Below are the code and all the weights of a small trained network. Each question names an input and a target symbol and asks about switching units off, where a switched-off unit gives its printed mean instead of its output.

import numpy as np


def w(rows, s, z=0):
    codes = np.array(rows[::2]) - 128.0
    scale = np.full(codes.shape[1], s)
    scale[-1] = z or s
    return codes * scale


def f(y):
    return np.maximum(y, 0)


def softmax(a):
    e = np.exp(a - a.max(-1, keepdims=True))
    return e / e.sum(-1, keepdims=True)


def log_softmax(a):
    a = a - a.max(-1, keepdims=True)
    return a - np.log(np.exp(a).sum(-1, keepdims=True))


def net(x, mask):
    ids = ['δεηλμξτφω'.index(c) for c in x.split()]
    T = len(ids)
    res = E[ids] + P[:T]
    u = 0
    for l in range(3):
        q, k, v = (res @ M[l].T for M in (Q, K, V))
        z = softmax(np.where(np.tri(T) > 0, q @ k.T / 2**0.5, -1e9)) @ v
        res = res + np.where(mask[u], z, O[l][:, -1]) @ O[l][:, :-1]
        u += 1
        y = f(res @ A[l][:, :-1].T + A[l][:, -1])
        res = res + np.where(mask[u : u + 8], y, B[l][:, -1]) @ B[l][:, :-1]
        u += 8
    return log_softmax(res[-1] @ U[:, :-1].T + U[:, -1])


Q, K, V, O, A, B = {}, {}, {}, {}, {}, {}
E = w([
[138,132,42,154,192,120,39],'δ',
[76,109,51,147,129,51,3],'ε',
[202,168,81,155,156,210,142],'η',
[99,178,150,178,86,146,102],'λ',
[138,168,175,134,109,135,77],'μ',
[125,164,151,115,95,119,90],'ξ',
[55,161,204,156,123,161,175],'τ',
[172,142,170,115,173,103,94],'φ',
[119,172,99,97,155,45,178],'ω',
],0.019)
P = w([
[152,64,101,78,38,123,82],'0',
[50,177,100,194,212,77,28],'1',
[133,158,64,232,202,157,145],'2',
[158,85,110,154,196,155,149],'3',
[167,87,142,126,178,156,146],'4',
[116,44,139,93,179,130,100],'5',
[90,47,158,95,162,153,111],'6',
[107,117,203,80,161,160,60],'7',
[40,59,207,79,154,171,85],'8',
[24,128,254,61,150,148,15],'9',
],0.0073)
Q[0] = w([
[249,2,105,204,87,170,103],'0.h0',
[110,78,125,94,119,193,92],'0.h0',
],0.0058)
K[0] = w([
[150,73,169,254,141,176,86],'0.h0',
[102,182,68,94,169,92,156],'0.h0',
],0.006)
V[0] = w([
[165,75,198,2,55,56,151],'0.h0',
[118,124,161,186,78,137,12],'0.h0',
],0.0079)
O[0] = w([
[136,6,31,176,130,101,181,35],'0.h0',
[176,105,139,52,69,82,92,254],'0.h0',
],0.012,0.0084)
A[0] = w([
[122,126,94,117,56,152,75,3],'0.n0',
[209,42,121,73,206,134,66,115],'0.n1',
[143,152,117,241,69,159,189,205],'0.n2',
[180,134,133,110,123,39,122,172],'0.n3',
[75,116,91,92,48,188,106,17],'0.n4',
[77,181,183,212,132,107,109,214],'0.n5',
[96,132,45,123,206,253,177,241],'0.n6',
[201,158,110,124,120,135,66,243],'0.n7',
],0.0067,0.0028)
B[0] = w([
[205,141,163,116,108,83,167,179],'0.n0',
[155,131,188,152,45,169,189,178],'0.n1',
[160,117,98,2,166,195,138,132],'0.n2',
[104,65,85,139,67,156,162,197],'0.n3',
[59,172,122,199,86,41,125,153],'0.n4',
[177,36,146,93,83,114,159,204],'0.n5',
[77,121,215,131,196,65,103,133],'0.n6',
[10,147,172,76,68,151,128,252],'0.n7',
],0.0087,0.011)
Q[1] = w([
[130,179,24,91,103,116,222],'1.h0',
[239,164,64,254,145,145,155],'1.h0',
],0.0075)
K[1] = w([
[121,47,114,94,120,76,166],'1.h0',
[87,122,174,158,182,217,2],'1.h0',
],0.0061)
V[1] = w([
[155,44,107,248,92,135,155],'1.h0',
[138,131,53,120,112,64,147],'1.h0',
],0.011)
O[1] = w([
[255,110,87,92,50,221,160,115],'1.h0',
[202,37,169,128,187,147,76,255],'1.h0',
],0.0095,0.0056)
A[1] = w([
[125,149,49,128,248,157,248,253],'1.n0',
[61,88,220,108,191,53,153,163],'1.n1',
[95,115,196,77,142,255,61,211],'1.n2',
[104,82,110,135,127,88,100,104],'1.n3',
[113,128,151,172,38,129,31,185],'1.n4',
[26,127,112,87,183,78,74,108],'1.n5',
[128,61,150,52,124,183,121,144],'1.n6',
[126,176,84,98,152,75,136,79],'1.n7',
],0.0064,0.0042)
B[1] = w([
[122,44,160,177,101,24,119,132],'1.n0',
[135,146,146,84,144,177,70,222],'1.n1',
[124,29,152,103,199,104,179,246],'1.n2',
[136,140,190,116,130,162,161,147],'1.n3',
[108,161,254,118,160,122,173,255],'1.n4',
[175,134,74,123,196,182,196,203],'1.n5',
[127,158,37,93,133,152,167,204],'1.n6',
[148,198,16,117,82,138,151,134],'1.n7',
],0.0082,0.019)
Q[2] = w([
[100,42,250,39,110,193,98],'2.h0',
[129,117,4,253,210,124,35],'2.h0',
],0.0043)
K[2] = w([
[159,78,28,162,63,84,132],'2.h0',
[153,3,230,50,131,191,76],'2.h0',
],0.0058)
V[2] = w([
[126,69,154,82,64,147,115],'2.h0',
[83,135,254,160,96,71,79],'2.h0',
],0.0079)
O[2] = w([
[183,137,171,184,111,121,98,251],'2.h0',
[131,147,154,153,87,87,1,193],'2.h0',
],0.015,0.016)
A[2] = w([
[146,87,77,158,104,159,185,67],'2.n0',
[177,70,72,2,186,194,180,209],'2.n1',
[103,195,132,34,164,101,122,252],'2.n2',
[149,169,65,146,111,112,105,190],'2.n3',
[133,160,112,138,169,132,111,69],'2.n4',
[100,113,100,107,74,180,134,81],'2.n5',
[102,115,189,180,119,74,160,175],'2.n6',
[140,64,154,162,103,109,181,253],'2.n7',
],0.0099,0.0039)
B[2] = w([
[93,161,120,181,181,207,153,176],'2.n0',
[108,133,72,174,88,54,107,253],'2.n1',
[158,76,100,116,90,181,95,179],'2.n2',
[165,50,2,114,64,245,154,130],'2.n3',
[118,210,152,188,131,52,222,132],'2.n4',
[37,177,163,177,126,92,198,139],'2.n5',
[142,116,208,43,168,119,216,171],'2.n6',
[107,164,83,63,75,161,107,177],'2.n7',
],0.0085,0.053)
U = w([
[148,179,137,98,122,184,91,76],'δ',
[62,88,195,225,91,125,83,145],'ε',
[149,233,164,126,127,99,144,85],'η',
[139,116,161,109,129,64,151,189],'λ',
[217,175,138,66,112,152,130,82],'μ',
[94,100,211,127,117,146,166,119],'ξ',
[135,129,122,69,91,72,117,81],'τ',
[181,3,207,238,87,102,149,57],'φ',
[214,68,75,121,71,138,67,253],'ω',
],0.0073,0.0058)

Each question gives the input, a string of symbols that net reads in full, and the target symbol t.
The units are the heads (2 rows each of Q, K, V and O) and the neurons (one row each of A and B). Each row of codes is followed by its name. A weight is (code - 128) times the scale printed after its matrix; where a second scale follows, it is the last column's (O, A, B and U).
mask holds one flag per unit, layer by layer, with each layer's heads first. A switched-off unit (its flag False) gives its mean, the last column of its rows in O or B, instead of its output. The means were averaged over made-up inputs and are rounded, as every weight is.
A unit's drop is (log p(t) with every unit on - log p(t) with that unit switched off) / (log p(t) with every unit on - log p(t) with every unit switched off).
The circuit of an input: a set's keep is (log p(t) with only the set's units on - log p(t) with every unit switched off) / (log p(t) with every unit on - log p(t) with every unit switched off). Starting from the 12 units with the biggest drops (on a tie, the unit counted first), units are removed one at a time, each time the one whose removal leaves the highest keep (on an exact tie, the one counted first), for as long as the keep stays at least 0.8.
circuit, biggest first: the units of the circuit, biggest drop first
most important unit: the unit with the biggest drop
k most important neurons: the k neurons with the biggest drops, biggest first
k most important neurons of layer l: the k neurons of layer l with the biggest drops, biggest first
input ξ λ τ λ, target ω: circuit, biggest first => 1.h0; 0.h0; 2.n6
input λ λ ε λ λ η ω ω, target ε: most important unit => 0.h0
input λ ε μ λ φ λ λ δ μ φ, target ε: circuit, biggest first => 2.h0; 1.h0
input τ ε μ λ ω, target ω: circuit, biggest first => 1.n4; 0.n7
input ξ λ ε ξ λ λ λ λ, target ω: 4 most important neurons => 2.n1; 2.n7; 1.n6; 2.n6
input λ φ λ ω λ ε ε ξ λ η, target ω: 2 most important neurons => 2.n2; 2.n6
input η λ ε λ λ ξ ε λ φ φ, target τ: 4 most important neurons => 1.n5; 2.n1; 2.n2; 1.n7
input φ η λ λ η τ λ, target η: 4 most important neurons => 2.n1; 2.n0; 0.n1; 2.n7
input λ λ ω λ δ ξ λ λ λ μ, target ω: 4 most important neurons => 2.n2; 1.n5; 1.n1; 0.n1
input ε μ ε λ ω λ τ φ, target ω: 3 most important neurons => 1.n4; 0.n0; 0.n4
input φ ξ ε, target η: 2 most important neurons => 2.n0; 2.n1
input ω ε ε η, target ω: 2 most important neurons of layer 2 => 2.n1; 2.n6
input ξ η ε, target ω: circuit, biggest first => 1.h0; 0.h0
input δ ε λ ξ, target δ: 2 most important neurons of layer 2 => 2.n2; 2.n1
input μ φ τ ε, target μ: most important unit => 1.h0
input λ λ δ, target ε: circuit, biggest first => 1.n6; 1.h0
input ω ω ε φ λ λ λ λ ε, target λ: 2 most important neurons => 2.n2; 0.n2
input ξ λ φ, target ω: 3 most important neurons of layer 2 => 2.n1; 2.n7; 2.n6
input λ λ ω λ μ ξ, target ω: 2 most important neurons of layer 1 => 1.n5; 1.n4
input ε ε λ ε λ λ λ ε, target φ: most important neuron of layer 0 => 0.n3
input δ ε τ λ, target δ: 2 most important neurons => 1.n5; 2.n2
input μ ε ε τ λ ε λ λ φ, target μ: 3 most important neurons => 1.n5; 2.n7; 0.n5
input ε λ λ λ λ, target φ: 2 most important neurons => 0.n3; 1.n5
input λ η φ ε λ φ, target ε: circuit, biggest first => 2.h0; 1.h0; 1.n6
input ε λ λ λ ω ε η λ, target ξ: 2 most important neurons of layer 0 => 0.n7; 0.n5
input τ λ ξ λ φ ε, target ξ: 2 most important neurons of layer 2 => 2.n1; 2.n7
input λ φ λ λ λ, target ε: 2 most important neurons of layer 1 => 1.n6; 1.n4
input η η λ ε λ, target τ: 3 most important neurons => 2.n2; 1.n5; 0.n5
